Rows near named flat spaces through zero
z471_z928: [  26  124  -56   11   66 -170   86    6   -4 -156  -10  -71   51   80
   25   87  -26  -68  125  201 -176 -136   96  -43 -108  159  -42   73
 -108   60]
z344_z137: [   1 -231  -43  -50  -76   40  -54   23   41  263  -54  106  -77  -48
   14 -113   -9   49  -83 -108   83  126 -138  -12  -24 -278   31  -50
   81  -24]
z970_z658: [  41   81   89  271  126  203  -85  -14  -62 -208  224 -190   63  -60
  120  -15 -148    9 -117 -121  -50   80  105   75  269  368  -41  -45
 -168  -86]
z471_z928: [  35   32   67   68   77  -61  -27 -125   -8 -171   35 -182  155   37
   36  160   17    1  -21   18 -117 -119   98   37  186  231  -42 -225
  -56  100]
z970_z658: [  75 -105  -66  222   25  356  -14  121  -47  115  241   66  -92  -50
  -27  -47 -174  -26   43  -47   37  169   47   71  118  -33   44   12
  -62   32]
z471_z928: [  25  308  261  227    1  179 -134  -36 -130 -247  135  -97   28  -63
   35  -70  -84   16  -10 -145   83   54  153   77  157  295  -95   13
  -81 -119]
z742_z465: [ -44  161  -88  169   35  106  -19  121  -58  -86   67  -57  113  -27
  127  -74 -133   14   -2   56   -9   10  -21   -2   44  105 -134    0
 -126    9]
z344_z137: [  16  118    0  147 -177  156  -47   50  -74   47  135   62   49    4
  -32   68 -174   34   -7  -17   50   92   86   -5   34   39  -75   -2
  -43   48]
z471_z928: [ -68   -3    1 -133  105  -59   -7  -26  140    2 -141   38 -112  -11
  -98 -190  162   13   37  -87  -16   49 -102  -18  -54    2   86  145
   76  -25]
z814_z845: [ -18  209 -109  345  171  159   35  148 -135 -364  363 -241  116  -40
  290   21 -313  -75   19  160 -131  -14  151  -18  174  528 -128   30
 -295 -100]
z471_z928: [  66  -28    3 -117   60 -349   24 -146   82  -55 -225  -67    3  110
  -12   12   82  -29  111  133 -282 -117    4  -51 -119   61  -14  -55
  -37   72]
z471_z928: [ -14  274   71  261   26  240 -102   64  -76 -108   72  -54   40  -66
   60 -148 -136   52  -98 -132   16  128   10   93   83  192 -119  139
 -160  -95]
z814_z845: [ -84    3   22 -321   43 -404   18 -131   97  -43 -419  -47   84   77
   47   -3  265   17   -2   87 -106 -190 -141  -44 -120  -74  -16 -177
  120   12]
z344_z137: [ 109   54   59  242  -10  234  -37   23  -93  -48  207  -45   79   -5
  -26  104 -140   -1  -20  -43   18   38  146   77  171  103  -40  -60
 -110   69]
z742_z465: [  80  -91  106 -102  117 -116   71 -115   53  -94   14  -48  -99   68
 -101  173  123 -101   96   47 -122  -97  171   38  -16  133  168    1
   40   30]
z302_z693: [  66  111  -10  347  151  295    9  112 -120 -218  364 -140    7  -65
  114  -11 -234  -55  -11    1  -28   66  148   64  177  325  -36  127
 -232  -88]
z471_z928: [ -63   37 -102   38   14 -151  -48  -43  -10  -65 -141 -182  298   51
  228  117  -51   51  -85  127 -175 -135  -68   -3  130  121 -183 -415
  -78  136]
z742_z465: [  75 -167  -63  -76  211  -62  101  -18  128   -5  -50  -12 -173   37
  -73  -65   78  -59  -33  -13 -191   55  -25   21  -80   70  182  276
  -77  -92]
z814_z845: [  12   44 -140  325 -134  340  -22  163 -166   42  349  -11  151  -37
  126  147 -339    9   -8   83   70   71   97   20  183   60 -141 -184
 -124  108]
z814_z845: [ -93   38  -37  145   61  138 -130  -74   74  112  -57  -47  -40  -91
  -12 -216    3   99  -49 -169  -77  122 -181  112   73  -12  -82    9
  -30   76]
z344_z137: [ 206 -212 -136  200   54  140  148   98 -110  -67  411  -63   95   45
   -4  270 -198  -99   86  192  -11  -92  209  -45  165   32   36  -70
 -145  133]
z814_z845: [  70    9   -5  -40   -4 -159   44  -94   38    7  -95   -2    1   84
 -108   88   49  -18   86   89 -162  -84   42    1  -99  -17    1   37
  -30  117]
z742_z465: [  78  110  -43  194  214  147  114   95  -62 -205  214  -84  -69  -12
    3   -8  -85  -98   69   90  -88  -26  115   63  -11  207   34  307
 -203  -71]
z970_z658: [ 229 -109 -198  128  270  -18  324  149 -130 -352  388 -134  -19   57
   50  131 -152 -185  110  331 -117 -169  170 -107    4  206   86  360
 -296 -146]
z302_z693: [  10  -61    9 -286  -10 -223   97  -40   94   61 -200  162 -230   40
 -175 -139  187  -33  104   22    3    4  -85  -87 -275 -186  140  314
  119 -119]
z970_z658: [  74  -34  -88  141 -100  160   44  119  -48   91  264   97   35   10
 -114  107 -132  -30  155   84  114   -5  129  -52   11 -132  -19   22
  -10  203]
z814_z845: [  13   26  -79  122 -229    3    4  -23  -59   62  224   -6  159   58
  -33  330 -186    9   73  136  -28  -73  174  -53   47   46  -98 -190
  -17  265]
z970_z658: [  60  -41   25  135  -12  141  -64  -22    6    2  133  -15  -27    5
  -26    4 -122    3   20  -64  -70  124   89   14  150  162   22  -90
  -42   36]
z471_z928: [ 96 -99   9  92  39 131  58   7 -30 -16 224 -12 -54  -3 -73 127 -56 -50
   3  -9  13  13 128  35  69  48  93  86 -46  12]
z970_z658: [  24 -220   10 -293  248 -164  229   28  -48 -254    0 -116   31  -19
  105  108  262  -89 -170   73  195 -246  -59  -46   52  -60  181   76
   62 -294]
z814_z845: [   7  -25  -62  255   94  266  -41   33  -28  -36  265  -82  -16  -92
   26  -95 -139   21  -15  -86   10  105  -10   49  198  122  -32   36
 -106   15]
z344_z137: [ -45  352  135  319  152  270 -131   -3  -19 -298  198 -150  -33  -90
   14 -216 -118   27   -5 -189  -49  156   93   84  197  503  -68  203
 -175 -104]
z344_z137: [ -94  314   68  254  -37   41 -219  -87  -41 -134  -86 -203  240  -11
  209  -36 -162  109 -108  -69 -189   45   -6   83  201  368 -265 -320
 -149   70]
z970_z658: [  57 -515 -249 -183 -125  -76  103   29   51  373   -4  148  -66   18
   -9   72  -27   15  -72   71   33   48 -177 -105  -55 -444  105 -109
  108   36]
z742_z465: [ -56  399   65  255   61  158  -72   55  -61 -258   95 -147  193   14
   79   78 -117   -2   14   20  -79  -32  171   88  133  412 -141  -61
 -158   90]
z302_z693: [-107  293  -21  106   85  -99  -52    7   40 -212  -29 -123   14   -5
  123 -153  -88    3   45   39 -192   23   10  -37  -61  374 -116  151
 -147  -56]
z302_z693: [ 103 -299 -130 -131 -288   75  144  136  -57  373  153  315 -117   45
 -175  225  -76  -54   90  124  219   30   64  -87 -195 -506  131   62
  156   92]
z302_z693: [  44 -221 -147  -57  -84  -37   54   -9   26  189   26  106  -81    0
  -90  -54  -21   21   65   46   14   35 -118  -83  -57 -267   19   42
   48   56]
z970_z658: [  -5  -51   -4  271  -48  296 -158  -61   -2  102  208  -52   10  -77
  -10  -41 -171   81  -37 -174  -25  184   -1   81  274  111  -61 -193
  -36  124]
z814_z845: [ 138  -47  -55  264  -87  388  127  168 -193  -90  619   37   12  -11
  -72  319 -282 -107  108  116  190   14  327  -23  192  123   71   40
  -75   58]
z742_z465: [ -23 -165   -1 -199   53 -123   53  -29   19  -24  -75  -11   13  -13
   22   -8  163   -7  -19   13  115 -100  -93  -57   41 -136   65 -113
  128  -58]
z344_z137: [ -29 -152 -103  -28  208 -109    6  -15  118  -15  -31  -63 -115  -69
   36 -310   78    6   55  -34  -65   22 -187  -70  -20  -40   19  151
  -24  -51]
z814_z845: [-168  336   79 -230 -109 -235  -22    2    7  -99 -333   57  116   42
    7  -48  182   40   49   63   96 -137  -71  -59 -181  -37 -111  -25
  132  -13]
z471_z928: [-131  504  155  413  117  274 -263  -17    8 -230   39 -241  264  -52
  102  -55 -100   88  -47 -182 -113   46  119  196  282  510 -236 -207
 -172  210]
z302_z693: [  -7  -88 -100 -124  -37 -200   72  -32  -41  -30 -142 -107  258  110
  176  323    3  -10 -112  209 -128 -196    3  -11   62   25  -53 -403
   -8   79]
z302_z693: [-120   88   50  -47 -128 -162 -202 -194  130  147 -311  -38  146   43
  -17   -1   82  129   -9  -91 -162    1  -96   40   45    8 -140 -381
  101  265]
z344_z137: [  63  177  -11  257  228   24   15   24  -48 -371  231 -210   59  -32
   74 -159 -112  -37  117   61 -101  -54   80  -58  143  367 -105  160
 -234  -39]
z344_z137: [-28 228  72 173  48 132 -80  18 -35 -82 -17 -87 120  -7  56  31 -43  22
 -58 -49 -50  -2  61 126  74 166 -96 -61 -99  60]
z302_z693: [ 129 -328 -198  -21  125  -50  189   63  -32   27  175    8 -126   -5
   19  -18  -47  -95  102  183  -34  -61  -50  -87  -56 -183   91  143
  -62  -59]
z970_z658: [  26  -79  -38   39  -73  141   26  127  -70   74  148   76   23  -25
   23   52  -84  -17   -5   19  169   26   39  -29   32 -133   11  -40
   27   -3]
z471_z928: [  10   14    0 -102   46 -128   66  -31   25  -67  -41   28  -74   17
  -94  -67  107  -35  150   72    3  -82  -15  -60  -96  -54   31  124
   46    3]
z302_z693: [ -29  180   95  158  181  189 -107   37   18  -76  -81  -47  -97 -100
   43 -350   13   47 -115 -222  -11  169 -116  125   24  116  -32  257
 -122 -191]
z471_z928: [ 155 -277 -160   45    7   74  239  136 -167  -65  422   -2  -22   12
   62  277 -175 -139   53  250   99 -110  157  -95   40  -61  102   53
  -72  -77]
z814_z845: [-107  107  -21  111  -18  -30 -133  -50  -46  -94  -70 -194  290  -23
  247   25  -75   93 -121    4  -57  -66  -83   16  228  164 -222 -436
  -50   79]
z742_z465: [ -49   -6  -70   46   83  104   -3   95   50   80   15   58 -146  -60
    6 -198  -21  -14   35  -44    0  112  -79   23  -97  -50   34  210
  -23  -52]
z970_z658: [  80 -428 -162 -151 -227    0   76   45   15  422   30  222  -59   56
  -85  213  -51  -18   29   96   72   36  -21  -59  -84 -461  113 -201
  163  155]
z742_z465: [ -57  128   32  -46   93 -103  -13  -21   54 -112 -114  -43  -19    6
   12 -109   82   -9   57    8  -68  -33  -22   -8  -57  117  -13   70
   -6  -25]
z344_z137: [-121  143  -16   34  260  -67  -56  -59  108 -168 -146 -163  -17  -59
   77 -279  116   32   -4  -70 -151   -9 -161   48   28  208  -56  106
  -77  -45]
z344_z137: [-124  -25  -41 -197  -47 -188  -48 -107  134  175 -338   38  -19   17
  -16  -70  152   82 -102  -64 -103   18 -207   25 -134 -136   -7  -28
   96   27]
z814_z845: [  25  262   42  122   27   88   90   98 -116 -234  182  -60  104   43
   13  233  -79  -84   42  135   18 -122  241   39  -10  239  -21  110
 -116   11]
z471_z928: [ -34  180   93  175  135   57  -82  -90   30 -257  131 -208   78  -15
   37   26  -39    8  -21  -82 -130    1  127   51  209  458  -34  -43
 -109   35]
z302_z693: [  93 -160  -58  -58   88  -85  138   66  -57  -72   82  -33   19   43
   79  142   -6 -104   50  182   -7 -136   81  -46  -21  -41   67  -48
  -29  -33]
z742_z465: [  69  -96    4  141  -95  162  -38   30  -56  154  127    4  115   21
   20  254 -121   -2  -63   -1   15    3  129   89  100  -73  -16 -243
  -19  174]
z471_z928: [ 210 -388   -5  310   30  398   43    8 -166  -33  617 -140  -25  -77
  104  292 -318  -50 -238 -100   59  141  211   67  417  213  140 -111
 -155 -146]
z814_z845: [ 108 -269 -191   -2 -138  126  132  145  -68  192  222  164  -31   26
  -62  132 -146  -42   57  134  123   39   26  -97  -10 -273   69    1
   25   51]
z302_z693: [ -64  455  277  295   14  261 -236  -20  -60 -215   16 -138  131  -69
   75  -94  -86   90 -182 -280   28  137  113  166  199  419 -146   -6
 -132  -80]
z742_z465: [ -69 -136  -66 -201   41 -170   11  -79  124  209 -306   56  -89    9
  -36  -82  189   25  -18   -8  -95  -28 -205   49 -174 -263   45    2
  102   46]
z742_z465: [ -93  274   76  161  -14  209 -118  146  -83  -55   14   27    4 -126
  108 -305  -77   65  -75 -155  206  133  -92   27   -5    4 -140  174
  -55 -174]
z344_z137: [ -36   59  -35   12 -128    0  -57  -58   52  131  -34  103  -42    2
 -170  -92   11   56  169  -14    0   41  -54  -35  -53 -131  -64    6
   79  187]
z344_z137: [ -45  -67    4 -126  -12 -162  -34  -70   75   51 -136   15  -60   -5
    6 -113   76   26   15  -30  -33   15  -97  -57  -63  -55   10  -17
   74  -30]
z814_z845: [ -68 -218  -28 -264  -16 -116   55  -60   26   30  -99  -11   72    4
   35  129  174   20 -116    4  123 -105 -109  -40  101 -133   86 -253
  184  -35]
z970_z658: [  21 -227  -88 -137  -15 -124   16  -29   89  177 -141   49   18   25
  -34  -21   87   38  -53  -11  -12   -9 -134  -46  -32 -242   33  -76
   66   68]
z970_z658: [  22 -147 -128    9  -96   15   29   21    4  174   67   73   29    3
  -64   50  -39   22   60   59   48  -18  -49  -47  -12 -237  -28  -66
   41  160]
z742_z465: [ -68 -259  -97 -286   35 -156   57  -46  141  192 -207   95 -123   -4
  -70  -90  211   15  -15  -22   21   -6 -209  -39 -112 -282  130   20
  174  -10]
z970_z658: [ 120 -295 -235   25 -152   62  118  117  -58  183  226  123   26   42
  -33  133 -189  -24   72  170   57   23   13 -140   26 -242   17  -80
   -6  105]
z471_z928: [ -66  444  136   75   70  -26  -80   -8   -9 -265 -189  -84   34   10
   60 -184   -1   37  -75  -75 -122   56    3   52  -52  361 -108  215
 -149 -180]
z302_z693: [ -46   27   39    8  -69  114  -94   13   28  104  -41   90  -44  -75
  -75 -218   35   91  -55 -188  164  134 -131   -8   26 -146  -27   85
   69  -41]
z970_z658: [  63   44  -46  208  -16  209   19   98  -90   25  206   18   46  -12
  -28   79 -132  -30   90   64   48  -11  101   49   43  -48  -55   -3
  -77  132]
z814_z845: [-135  324  106    9   38  -77 -135  -52   28 -123 -263  -59    7  -34
   89 -265   57   68  -22  -93  -81   47 -118   41  -58  174 -136   45
  -30 -107]
z302_z693: [ -25  160  -14   55  -62 -104  -40    0  -19  -62  -57  -50  131   26
   69   -4  -66   39  -12   50  -60  -41   -1  -46  -32   80 -141  -27
  -76   41]
z742_z465: [-154  675  182  332  128  329 -164   73  -54 -312   11  -92  -53 -111
   47 -333  -96   49  -50 -217  -31  195   31  179   17  509 -148  399
 -209 -206]
z471_z928: [  18 -100  -16  -46   -3   78   62    3   26   54   90   70 -174   -1
  -79   44  -18  -39  -30  -36  -16  103   40   18  -43   39  153  183
   19 -102]
z742_z465: [-214  -96   40 -375  -71 -374 -158 -326  256  273 -594   22  -32   16
  -91 -133  368  153  -54 -159 -151  -27 -339   43 -102 -236  -11 -288
  289  156]
z344_z137: [ -62 -113  -24   27   98  106  -53   22   68   82   13  -19 -111  -86
   74 -159   -5   24 -128 -152    1  144 -110   50   37   18   62   80
   -6 -115]
z302_z693: [ -94  -52 -105 -147  230 -146    5  -14  200   58 -265   48 -237  -48
  -65 -464  202    7  143  -44 -119   67 -282  -34 -191 -127   55  285
   42  -52]
z302_z693: [  31 -113  -22   72  127   88   79   46  -71  -75  195  -93  -40  -52
  117   89  -52  -69  -75   33   23  -40   51   52   51   62   64   59
  -73 -118]
z344_z137: [ -46   88  -22   41  -87   36  -69   11   64  150  -78   65   66   41
  -79   62   -6   28   77    3  -49   11   34   44  -48  -63  -53 -114
   39  248]
z814_z845: [  -7 -184 -172 -359   55 -399  185  -25  169   90 -224  128 -162   82
 -162  -95  228  -54  187  182  -87 -126 -145 -172 -336 -276  125  280
  112   34]
z970_z658: [-105  175   76  -58 -102 -138 -171 -103   80  111 -347   38   39   11
   -9 -183   85  103   32  -85  -81   40 -140   22  -88  -73 -141 -149
   77   98]
z742_z465: [ 127 -298  -50 -137   25  -27  177   67   11  122  133  111 -101   54
 -125  230   70 -124   94  125   81 -101  132  -27 -111 -248  207   75
   84   69]
[  78 -159 -174 -112    4 -145  172   54   15   72   25  113 -128   60
  -93   -3    0  -85  212  225  -62  -70  -18 -117 -207 -205   67  179
    6   40] : z970_z658
[ -80  182    3  108   46   72  -43    8  -28 -111   20  -79   33  -34
   81  -53  -51   13   -4   -5  -48   12   -7   49   45  186  -80    2
  -66  -24] : z814_z845
[ 197 -263 -119  -89   -2   33  253  167  -95   20  248  174 -170   35
 -119   63  -50 -137  151  194  157  -35   88 -137 -128 -260  175  288
    3 -122] : z302_z693
[  94 -135 -107  172  121  264   77  154   -2   95  251   60 -111  -42
  -79  -32  -88  -65   62   -1   46   76   53   51   -2 -111   91  223
  -87   56] : z970_z658
[  73 -227 -136  -99   -5   53  170  112  -24  126  104  120  -39   32
  -88  155   31  -73   54  133  113  -71   18  -27  -67 -278  125   52
   61   54] : z344_z137
[ -60  -62  -21  -55  127   29    8   46  -24  -54  -81  -76   81  -46
  156  -46   83    4 -107   -8   76  -58 -119   41  107  -40   -5 -168
   28  -89] : z742_z465
[ -33  371  324  246   41  405 -194   19  -11  -91  111   41 -152 -131
 -160 -250   14   50  -55 -394  193  243  111  181   74  206   21  341
  -22 -124] : z302_z693
[  45  -26   55  -21  -48 -120  -27  -79  -34  -41  -57  -71  122   61
   69  156  -15   -4   -7   67  -80  -87   73   -7   71   63  -44 -280
    4   61] : z814_z845
[-117  -86  -90 -205  110 -163    0   32  105   95 -300   55 -132  -55
   90 -353  155   28  -20  -29   -3   44 -304  -47 -174 -210   13  121
   74 -162] : z742_z465
[  11  212   -1  262  156  143  -18   19 -105 -290  137 -211  130  -25
  158  -13 -141   -6  -49   35 -118  -22   54   74  200  370 -123  -34
 -221  -65] : z742_z465
[ -62  200  135  145  134  143 -145  -20    2 -114  -76 -105   39  -79
   67 -209   43   54  -65 -179   12   60  -56  121  130  150  -85  -34
  -51  -46] : z970_z658
